Here is a tiny trained network, its code and every weight. The questions are about switching its units off for an input and a class, where a switched-off unit gives its printed mean instead of its output.

import numpy as np


def w(rows, s, z=0):
    codes = np.array(rows[::2]) - 128.0
    scale = np.full(codes.shape[1], s)
    scale[-1] = z or s
    return codes * scale


def f(y):
    return np.maximum(y, 0)


def log_softmax(a):
    a = a - a.max(-1, keepdims=True)
    return a - np.log(np.exp(a).sum(-1, keepdims=True))


def net(x, mask):
    res = np.array(x, float).reshape(1, 8) / 4 @ E
    y = f(res @ A[0][:, :-1].T + A[0][:, -1])
    res = res + np.where(mask, y, B[0][:, -1]) @ B[0][:, :-1]
    return log_softmax(res[-1] @ U[:, :-1].T + U[:, -1])


A, B = {}, {}
E = w([
[91,110,63,172],'x0',
[124,119,131,128],'x1',
[129,128,130,129],'x2',
[132,161,124,146],'x3',
[166,33,156,191],'x4',
[128,120,130,127],'x5',
[2,110,236,192],'x6',
[131,140,126,130],'x7',
],0.0085)
A[0] = w([
[52,131,45,172,254],'neuron 1',
[112,199,123,164,183],'neuron 2',
[101,114,106,184,185],'neuron 3',
[148,162,202,92,227],'neuron 4',
[183,115,51,219,169],'neuron 5',
[175,212,141,137,151],'neuron 6',
[127,208,137,40,179],'neuron 7',
[113,115,151,68,74],'neuron 8',
[148,186,117,46,41],'neuron 9',
[204,144,124,29,147],'neuron 10',
[152,158,255,171,103],'neuron 11',
[205,122,150,123,143],'neuron 12',
[180,100,126,89,151],'neuron 13',
[141,168,79,90,73],'neuron 14',
],0.013,0.0033)
B[0] = w([
[184,61,199,58,223],'neuron 1',
[159,159,220,147,186],'neuron 2',
[208,60,165,5,194],'neuron 3',
[128,159,106,254,220],'neuron 4',
[230,166,139,70,222],'neuron 5',
[75,66,159,179,194],'neuron 6',
[54,83,164,135,244],'neuron 7',
[64,157,143,131,151],'neuron 8',
[100,35,54,219,212],'neuron 9',
[115,111,165,158,254],'neuron 10',
[87,114,2,183,255],'neuron 11',
[139,201,205,235,193],'neuron 12',
[123,168,191,136,194],'neuron 13',
[184,18,44,78,198],'neuron 14',
],0.0076,0.0081)
U = w([
[80,49,41,153,87],'0',
[130,131,213,98,254],'1',
[146,1,67,43,17],'2',
[190,138,87,34,142],'3',
[28,162,115,132,108],'4',
],0.0094,0.0031)

Each question gives the input, the list of numbers given to net, and the class t.
The units are the neurons (one row each of A and B). Each row of codes is followed by its name. A weight is (code - 128) times the scale printed after its matrix; where a second scale follows, it is the last column's (A, B and U).
mask holds one flag per neuron, in row order. A switched-off neuron (its flag False) gives its mean, the last column of its row in B, instead of its output. The means were averaged over made-up inputs and are rounded, as every weight is.
A unit's drop is (log p(t) with every unit on - log p(t) with that unit switched off) / (log p(t) with every unit on - log p(t) with every unit switched off).
The circuit of an input: a set's keep is (log p(t) with only the set's units on - log p(t) with every unit switched off) / (log p(t) with every unit on - log p(t) with every unit switched off). Starting from the 12 units with the biggest drops (on a tie, the unit counted first), units are removed one at a time, each time the one whose removal leaves the highest keep (on an exact tie, the one counted first), for as long as the keep stays at least 0.8.
circuit, biggest first: the units of the circuit, biggest drop first
unit that matters most: the unit with the biggest drop
k most important neurons: the k neurons with the biggest drops, biggest first
drop of u: that unit's drop, to one decimal
input [-5,-5,-7,0,5,-7,-7,0], class 1: unit that matters most => neuron 12
input [7,6,-3,5,-8,-2,-2,-7], class 2: circuit, biggest first => (neuron 1; neuron 14)
input [8,8,-5,-1,7,-2,-2,-1], class 3: circuit, biggest first => (neuron 5; neuron 9)
input [-1,6,7,-7,6,2,-7,2], class 1: circuit, biggest first => (neuron 12; neuron 13)
input [-3,-8,0,6,0,3,3,-4], class 4: circuit, biggest first => (neuron 14; neuron 1; neuron 5)
input [-3,4,-2,0,0,0,2,-1], class 4: circuit, biggest first => (neuron 14; neuron 1; neuron 3)
input [3,-4,6,0,-5,1,3,2], class 1: circuit, biggest first => (neuron 11; neuron 1)
input [6,-2,-4,6,0,-7,6,6], class 1: 3 most important neurons => (neuron 2; neuron 14; neuron 9)
input [6,-6,0,5,-4,-8,3,5], class 1: circuit, biggest first => (neuron 2; neuron 1)
input [8,-2,5,-4,-6,-2,1,8], class 1: 2 most important neurons => (neuron 11; neuron 2)
input [-4,3,-8,1,-1,-2,4,1], class 4: 2 most important neurons => (neuron 14; neuron 9)
input [4,-1,0,2,2,-8,3,7], class 2: 2 most important neurons => (neuron 12; neuron 3)
input [-4,-5,8,2,0,-4,-6,-4], class 0: 3 most important neurons => (neuron 9; neuron 14; neuron 1)
input [-1,-4,-6,7,-6,1,-8,2], class 0: circuit, biggest first => (neuron 9)
input [7,3,6,2,4,4,5,0], class 2: circuit, biggest first => (neuron 3; neuron 1)
input [4,1,-2,7,-3,-6,-8,2], class 2: 2 most important neurons => (neuron 14; neuron 5)
input [7,6,1,3,-8,-5,-2,-2], class 2: 2 most important neurons => (neuron 1; neuron 14)
input [1,-6,-5,6,-7,-2,-3,4], class 2: 2 most important neurons => (neuron 14; neuron 11)
input [-5,-8,6,6,-4,-1,3,4], class 4: 2 most important neurons => (neuron 14; neuron 2)
input [-3,2,-3,4,6,6,-8,7], class 1: circuit, biggest first => (neuron 12)
input [-1,3,7,-5,-2,-3,-7,1], class 0: drop of neuron 3 => 0.3
input [1,-1,-3,0,4,-2,-2,-8], class 3: drop of neuron 7 => 0.2
input [7,-1,-8,-3,-4,0,4,-2], class 1: drop of neuron 14 => 0.3
input [4,-1,1,6,6,-1,8,-2], class 2: drop of neuron 4 => 0.1
